Below are the code and all the weights of a small trained network. Each question names an input and a target symbol and asks about switching units off, where a switched-off unit gives its printed mean instead of its output.

import numpy as np


def w(rows, s, z=0):
    codes = np.array(rows[::2]) - 128.0
    scale = np.full(codes.shape[1], s)
    scale[-1] = z or s
    return codes * scale


def norm(h):
    return h / np.sqrt((h * h).mean(-1, keepdims=True) + 1e-5)


def f(y):
    return y / 2 * (1 + np.tanh(0.7978845608 * (y + 0.044715 * y**3)))


def softmax(a):
    e = np.exp(a - a.max(-1, keepdims=True))
    return e / e.sum(-1, keepdims=True)


def log_softmax(a):
    a = a - a.max(-1, keepdims=True)
    return a - np.log(np.exp(a).sum(-1, keepdims=True))


def net(x, mask):
    ids = ['ΔΠΣαεζηλξφψ'.index(c) for c in x.split()]
    T = len(ids)
    res = E[ids] + P[:T]
    u = 0
    for l in range(3):
        r = norm(res)
        for j in range(3):
            rows = slice(2 * j, 2 * j + 2)
            q, k, v = (r @ M[l][rows].T for M in (Q, K, V))
            z = softmax(np.where(np.tri(T) > 0, q @ k.T / 2**0.5, -1e9)) @ v
            o = O[l][rows]
            res = res + np.where(mask[u + j], z, o[:, -1]) @ o[:, :-1]
        u += 3
        y = f(norm(res) @ A[l][:, :-1].T + A[l][:, -1])
        res = res + np.where(mask[u : u + 4], y, B[l][:, -1]) @ B[l][:, :-1]
        u += 4
    return log_softmax(norm(res)[-1] @ U[:, :-1].T + U[:, -1])


Q, K, V, O, A, B = {}, {}, {}, {}, {}, {}
E = w([
[154,62,110,52,103,95,129,117],'Δ',
[172,82,89,160,133,130,124,125],'Π',
[80,79,126,154,93,86,98,130],'Σ',
[195,145,135,141,92,129,145,96],'α',
[77,157,93,112,113,53,107,158],'ε',
[51,140,161,121,72,129,118,127],'ζ',
[156,112,127,90,100,116,46,173],'η',
[133,143,134,203,198,129,222,116],'λ',
[85,173,139,134,87,254,152,150],'ξ',
[111,185,72,175,149,126,90,101],'φ',
[118,156,132,93,212,148,147,120],'ψ',
],0.028)
P = w([
[39,196,44,47,45,254,142,28],'0',
[119,176,59,107,59,186,182,94],'1',
[177,208,94,96,49,119,185,74],'2',
[188,172,98,123,66,115,195,149],'3',
[180,161,101,124,82,114,165,157],'4',
[180,153,119,135,93,99,138,147],'5',
[177,139,125,157,125,115,94,134],'6',
[190,118,126,152,134,108,67,144],'7',
[156,119,111,153,146,122,52,145],'8',
],0.0078)
Q[0] = w([
[147,134,144,39,187,122,112,123],'0.h0',
[119,146,93,112,128,88,181,153],'0.h0',
[128,165,104,216,103,104,127,128],'0.h1',
[114,134,145,76,159,171,151,112],'0.h1',
[137,128,113,103,125,96,82,100],'0.h2',
[127,252,110,71,115,133,100,118],'0.h2',
],0.041)
K[0] = w([
[176,41,163,62,106,131,175,177],'0.h0',
[142,167,91,116,108,91,194,198],'0.h0',
[119,195,61,199,100,137,142,110],'0.h1',
[128,85,190,111,200,132,156,104],'0.h1',
[166,77,159,107,125,107,61,138],'0.h2',
[166,240,145,87,154,98,4,174],'0.h2',
],0.031)
V[0] = w([
[151,82,144,76,134,123,151,195],'0.h0',
[89,148,96,115,147,133,133,102],'0.h0',
[130,138,149,69,188,118,85,132],'0.h1',
[91,128,52,91,146,134,253,90],'0.h1',
[150,161,129,158,200,64,38,159],'0.h2',
[140,141,210,127,50,242,123,164],'0.h2',
],0.014)
O[0] = w([
[93,149,102,60,169,98,57,60,3],'0.h0',
[130,138,136,149,102,159,197,153,193],'0.h0',
[118,170,129,61,160,128,160,157,123],'0.h1',
[145,123,121,133,96,150,244,161,191],'0.h1',
[134,185,109,66,177,165,52,155,175],'0.h2',
[112,164,130,117,74,85,97,2,68],'0.h2',
],0.0082,0.014)
A[0] = w([
[165,183,75,209,142,190,126,91,255],'0.n0',
[47,193,131,206,125,95,113,180,156],'0.n1',
[35,214,104,187,155,34,147,75,112],'0.n2',
[24,124,250,142,79,162,102,148,40],'0.n3',
],0.02,0.0028)
B[0] = w([
[202,98,40,142,10,255,189,137,252],'0.n0',
[154,195,60,55,51,76,226,234,210],'0.n1',
[111,193,59,217,73,104,230,44,145],'0.n2',
[28,183,231,134,37,237,246,156,150],'0.n3',
],0.0099,0.017)
Q[1] = w([
[45,253,97,150,100,148,115,170],'1.h0',
[32,106,110,54,60,104,124,123],'1.h0',
[131,193,41,148,158,148,169,149],'1.h1',
[186,231,126,156,148,173,94,217],'1.h1',
[145,160,226,164,197,107,164,51],'1.h2',
[147,152,83,108,20,80,120,177],'1.h2',
],0.024)
K[1] = w([
[122,198,83,196,104,188,176,150],'1.h0',
[164,94,125,151,145,122,201,121],'1.h0',
[151,114,66,128,163,131,138,169],'1.h1',
[161,149,23,80,139,103,106,189],'1.h1',
[124,147,99,139,80,159,254,103],'1.h2',
[127,124,144,122,200,56,97,101],'1.h2',
],0.028)
V[1] = w([
[180,211,153,199,150,146,61,146],'1.h0',
[173,90,199,161,163,41,70,102],'1.h0',
[111,89,92,83,169,170,225,116],'1.h1',
[116,97,162,191,123,144,147,130],'1.h1',
[191,4,139,106,165,26,100,124],'1.h2',
[146,108,84,120,70,143,229,127],'1.h2',
],0.016)
O[1] = w([
[180,93,94,120,186,97,89,124,105],'1.h0',
[135,81,29,110,119,153,234,91,5],'1.h0',
[188,92,220,143,103,104,254,115,181],'1.h1',
[114,96,114,166,119,151,175,124,124],'1.h1',
[43,124,100,19,72,237,118,138,88],'1.h2',
[170,76,169,119,129,110,234,99,180],'1.h2',
],0.0092,0.03)
A[1] = w([
[40,175,126,135,116,66,168,177,84],'1.n0',
[144,3,87,201,109,178,79,91,102],'1.n1',
[58,90,148,53,99,158,157,69,6],'1.n2',
[146,38,122,153,144,196,154,108,115],'1.n3',
],0.022,0.0025)
B[1] = w([
[152,34,118,134,109,34,144,107,230],'1.n0',
[226,81,240,96,148,92,165,157,166],'1.n1',
[112,165,75,44,55,156,250,119,159],'1.n2',
[60,143,189,56,87,96,129,145,254],'1.n3',
],0.016,0.0064)
Q[2] = w([
[142,150,165,191,107,117,141,194],'2.h0',
[108,133,100,112,50,144,96,161],'2.h0',
[177,167,115,141,59,101,93,159],'2.h1',
[156,163,236,78,70,122,119,192],'2.h1',
[123,149,157,237,131,118,157,151],'2.h2',
[169,121,118,143,90,136,87,253],'2.h2',
],0.03)
K[2] = w([
[156,170,48,78,224,140,36,166],'2.h0',
[49,111,83,177,102,159,56,82],'2.h0',
[156,103,64,175,169,150,39,142],'2.h1',
[116,171,34,51,225,156,52,139],'2.h1',
[103,186,54,192,75,52,211,156],'2.h2',
[251,109,63,73,61,153,125,229],'2.h2',
],0.021)
V[2] = w([
[185,132,60,153,25,151,130,156],'2.h0',
[70,76,125,148,36,81,102,133],'2.h0',
[142,151,65,56,98,1,160,211],'2.h1',
[227,151,58,220,47,189,108,219],'2.h1',
[136,192,124,93,150,150,107,197],'2.h2',
[112,99,127,69,124,171,39,176],'2.h2',
],0.027)
O[2] = w([
[158,153,75,105,35,126,150,218,194],'2.h0',
[140,119,56,134,119,139,46,190,109],'2.h0',
[100,236,190,97,118,3,7,128,199],'2.h1',
[237,131,128,211,15,82,201,230,255],'2.h1',
[160,148,126,174,80,84,183,114,152],'2.h2',
[191,154,190,164,98,78,162,186,22],'2.h2',
],0.013,0.025)
A[2] = w([
[125,110,134,157,131,172,185,119,131],'2.n0',
[115,140,197,157,253,101,161,69,118],'2.n1',
[106,92,150,134,154,80,132,174,139],'2.n2',
[184,108,101,137,105,159,115,75,1],'2.n3',
],0.038,0.0034)
B[2] = w([
[137,169,91,105,199,97,88,130,184],'2.n0',
[94,132,252,234,128,161,188,114,253],'2.n1',
[133,107,95,150,123,200,62,118,161],'2.n2',
[151,118,154,128,110,127,79,37,138],'2.n3',
],0.028,0.027)
U = w([
[171,92,119,140,40,122,214,181,137],'Δ',
[166,21,181,47,144,179,136,170,87],'Π',
[59,2,80,166,103,173,110,163,145],'Σ',
[184,60,149,79,113,85,142,46,121],'α',
[49,71,64,155,117,38,170,77,159],'ε',
[25,130,148,17,53,167,187,130,72],'ζ',
[94,165,180,96,118,60,54,141,99],'η',
[123,120,78,103,220,119,179,151,234],'λ',
[89,154,133,99,145,215,113,197,52],'ξ',
[142,168,77,148,76,212,148,42,2],'φ',
[76,122,214,167,145,168,167,98,230],'ψ',
],0.0081,0.0025)

Each question gives the input, a string of symbols that net reads in full, and the target symbol t.
The units are the heads (2 rows each of Q, K, V and O) and the neurons (one row each of A and B). Each row of codes is followed by its name. A weight is (code - 128) times the scale printed after its matrix; where a second scale follows, it is the last column's (O, A, B and U).
mask holds one flag per unit, layer by layer, with each layer's heads first. A switched-off unit (its flag False) gives its mean, the last column of its rows in O or B, instead of its output. The means were averaged over made-up inputs and are rounded, as every weight is.
A unit's drop is (log p(t) with every unit on - log p(t) with that unit switched off) / (log p(t) with every unit on - log p(t) with every unit switched off).
unit that matters most: the unit with the biggest drop
top k neurons: the k neurons with the biggest drops, biggest first
top k neurons in layer l: the k neurons of layer l with the biggest drops, biggest first
which heads matter: for each layer, one digit per head in row order, 1 if its drop is at least 0.15 and else 0, layers parted by /
input λ ζ ζ, target ε: top 2 neurons in layer 2 => (2.n1, 2.n0)
input Π ψ ψ φ Δ ξ, target ζ: which heads matter => 100 / 001 / 010
input η ψ ψ λ, target λ: unit that matters most => 0.n1
input φ λ ζ λ φ ψ ξ ψ Π, target ψ: which heads matter => 000 / 000 / 100
input λ φ η ζ φ ζ λ Σ α, target α: which heads matter => 001 / 101 / 110
input Σ φ λ η Σ Σ φ ζ ε, target ε: which heads matter => 101 / 001 / 010
input ψ φ Π λ Δ α, target ζ: which heads matter => 100 / 001 / 010
input λ ψ ψ φ Π η ζ ξ, target ξ: which heads matter => 000 / 001 / 010
input φ η Π ξ Π, target Π: which heads matter => 000 / 101 / 010
input φ Δ φ ε Σ Π, target η: which heads matter => 111 / 010 / 010
input ε ε η ψ α ψ Σ, target Σ: which heads matter => 000 / 001 / 010
input Σ ξ λ η φ α, target α: top 3 neurons => (0.n1, 2.n1, 2.n3)
input ζ Σ φ φ Σ ψ η ε ε, target ε: top 2 neurons => (0.n2, 1.n0)
input λ φ φ ε ζ, target η: unit that matters most => 2.h1
input Π ζ ζ, target ε: which heads matter => 011 / 001 / 000
input Π ψ Σ φ Σ Δ ε λ, target η: which heads matter => 001 / 000 / 010
input ψ φ ζ φ φ ψ ε Σ, target η: top 2 neurons => (0.n0, 2.n1)
input Π η φ Σ ψ φ φ Δ Σ, target Σ: which heads matter => 001 / 001 / 010
input φ Σ φ Π ε Σ φ Δ, target ζ: which heads matter => 000 / 001 / 000
input φ φ α φ ξ ψ η λ ζ, target ζ: top neuron in layer 0 => (0.n3)
input ε λ ζ, target η: top 4 neurons => (0.n0, 2.n1, 1.n0, 0.n1)
input ψ ψ φ φ Δ λ Σ Π Σ, target ζ: top 2 neurons => (0.n0, 1.n2)
input ψ Δ λ, target ζ: top 3 neurons in layer 0 => (0.n0, 0.n1, 0.n3)
input η λ φ Δ Π, target Π: top 2 neurons => (1.n1, 0.n1)
input φ ε η ψ φ, target φ: top 3 neurons in layer 0 => (0.n0, 0.n2, 0.n1)
input Σ φ ψ α, target ψ: top 3 neurons => (0.n0, 1.n3, 0.n1)
